Below are the code and all the weights of a small trained network. Each question names an input and a class and asks about switching units off, where a switched-off unit gives its printed mean instead of its output.

import numpy as np


def w(rows, s, z=0):
    codes = np.array(rows[::2]) - 128.0
    scale = np.full(codes.shape[1], s)
    scale[-1] = z or s
    return codes * scale


def f(y):
    return y / 2 * (1 + np.tanh(0.7978845608 * (y + 0.044715 * y**3)))


def log_softmax(a):
    a = a - a.max(-1, keepdims=True)
    return a - np.log(np.exp(a).sum(-1, keepdims=True))


def net(x, mask):
    res = np.array(x, float).reshape(1, 7) / 4 @ E
    y = f(res @ A[0][:, :-1].T + A[0][:, -1])
    res = res + np.where(mask, y, B[0][:, -1]) @ B[0][:, :-1]
    return log_softmax(res[-1] @ U[:, :-1].T + U[:, -1])


A, B = {}, {}
E = w([
[58,243,87,174,126,149,99,151],'x0',
[129,124,110,110,113,132,116,135],'x1',
[161,140,90,108,100,165,118,87],'x2',
[118,117,126,128,109,159,111,125],'x3',
[53,133,83,70,99,179,250,108],'x4',
[120,121,129,130,121,138,123,133],'x5',
[158,167,193,118,1,93,149,128],'x6',
],0.012)
A[0] = w([
[102,247,83,146,128,141,82,206,68],'neuron 0',
[140,165,212,146,9,82,125,100,90],'neuron 1',
[81,145,113,103,94,158,188,120,67],'neuron 2',
[115,102,86,137,227,151,95,107,80],'neuron 3',
[169,159,170,149,152,125,39,124,116],'neuron 4',
[177,204,154,133,50,95,136,171,79],'neuron 5',
[165,135,163,148,114,127,32,161,125],'neuron 6',
[142,133,64,138,188,120,117,151,122],'neuron 7',
[160,17,165,84,129,159,120,108,148],'neuron 8',
[120,153,207,129,150,172,159,137,77],'neuron 9',
[29,94,183,124,133,131,144,126,254],'neuron 10',
[179,47,181,100,139,106,126,111,50],'neuron 11',
[85,245,118,210,135,164,99,109,132],'neuron 12',
[137,122,128,153,146,81,153,112,228],'neuron 13',
[176,132,115,182,126,98,61,133,73],'neuron 14',
[79,184,119,100,95,133,74,192,86],'neuron 15',
],0.012,0.0028)
B[0] = w([
[172,82,167,139,133,131,190,196,240],'neuron 0',
[94,17,157,153,115,119,46,138,252],'neuron 1',
[82,177,141,51,172,60,143,58,211],'neuron 2',
[81,1,82,163,97,163,30,82,215],'neuron 3',
[98,95,154,117,184,132,224,57,222],'neuron 4',
[99,82,133,133,119,122,50,108,220],'neuron 5',
[113,184,111,41,150,68,183,55,225],'neuron 6',
[100,109,175,142,96,172,75,121,182],'neuron 7',
[211,151,134,140,132,149,150,175,223],'neuron 8',
[113,145,124,120,117,140,112,125,139],'neuron 9',
[135,168,74,148,181,182,137,105,186],'neuron 10',
[191,139,158,124,132,164,163,152,211],'neuron 11',
[187,151,153,163,44,199,192,158,248],'neuron 12',
[141,127,117,113,119,138,105,161,153],'neuron 13',
[91,189,80,96,168,168,168,61,207],'neuron 14',
[136,140,96,150,121,151,137,184,190],'neuron 15',
],0.0092,0.014)
U = w([
[230,145,135,147,99,134,177,196,253],'0',
[61,82,119,156,97,122,11,111,109],'1',
[47,197,112,42,159,96,187,77,29],'2',
],0.011,0.0033)

Each question gives the input, the list of numbers given to net, and the class t.
The units are the neurons (one row each of A and B). Each row of codes is followed by its name. A weight is (code - 128) times the scale printed after its matrix; where a second scale follows, it is the last column's (A, B and U).
mask holds one flag per neuron, in row order. A switched-off neuron (its flag False) gives its mean, the last column of its row in B, instead of its output. The means were averaged over made-up inputs and are rounded, as every weight is.
A unit's drop is (log p(t) with every unit on - log p(t) with that unit switched off) / (log p(t) with every unit on - log p(t) with every unit switched off).
The circuit of an input: a set's keep is (log p(t) with only the set's units on - log p(t) with every unit switched off) / (log p(t) with every unit on - log p(t) with every unit switched off). Starting from the 12 units with the biggest drops (on a tie, the unit counted first), units are removed one at a time, each time the one whose removal leaves the highest keep (on an exact tie, the one counted first), for as long as the keep stays at least 0.8.
units of the circuit, in order: the units of the circuit, biggest drop first
top k neurons: the k neurons with the biggest drops, biggest first
drop when u is switched off: that unit's drop, to one decimal
input [5,3,8,4,-3,-6,6], class 1: top 2 neurons => neuron 1; neuron 5
input [6,0,-6,-7,-7,-1,-1], class 2: units of the circuit, in order => neuron 6
input [-1,-7,-3,7,-2,6,0], class 2: units of the circuit, in order => neuron 12; neuron 1
input [7,4,-7,7,3,-1,-6], class 0: top 3 neurons => neuron 12; neuron 0; neuron 1
input [6,-1,-4,2,-8,2,-3], class 2: top 3 neurons => neuron 6; neuron 14; neuron 4
input [4,6,-6,0,-4,-4,-3], class 0: top 3 neurons => neuron 0; neuron 2; neuron 12
input [3,5,2,5,-1,-5,-2], class 0: top 2 neurons => neuron 1; neuron 5
input [1,-5,4,0,5,-4,5], class 1: top 2 neurons => neuron 1; neuron 6
input [6,1,-1,3,4,2,7], class 1: top 3 neurons => neuron 1; neuron 5; neuron 8
input [-7,6,-7,0,7,7,0], class 0: top 2 neurons => neuron 8; neuron 6
input [8,1,-3,8,-5,2,-2], class 0: top 2 neurons => neuron 12; neuron 0
input [4,7,-2,4,8,-4,-8], class 1: top 3 neurons => neuron 3; neuron 6; neuron 7
input [8,1,3,-5,7,-5,-8], class 0: top 4 neurons => neuron 12; neuron 0; neuron 1; neuron 5
input [-3,1,7,6,6,-4,-7], class 1: units of the circuit, in order => neuron 3
input [-5,7,4,-7,-3,0,6], class 1: top 3 neurons => neuron 1; neuron 5; neuron 12
input [-3,2,7,3,3,2,-4], class 1: top 2 neurons => neuron 12; neuron 0
input [4,3,0,-2,4,7,-8], class 1: drop when neuron 3 is switched off => 0.4
input [7,7,7,-8,5,0,1], class 0: drop when neuron 0 is switched off => 0.2
input [4,5,-3,-1,0,-5,7], class 1: drop when neuron 5 is switched off => 0.1
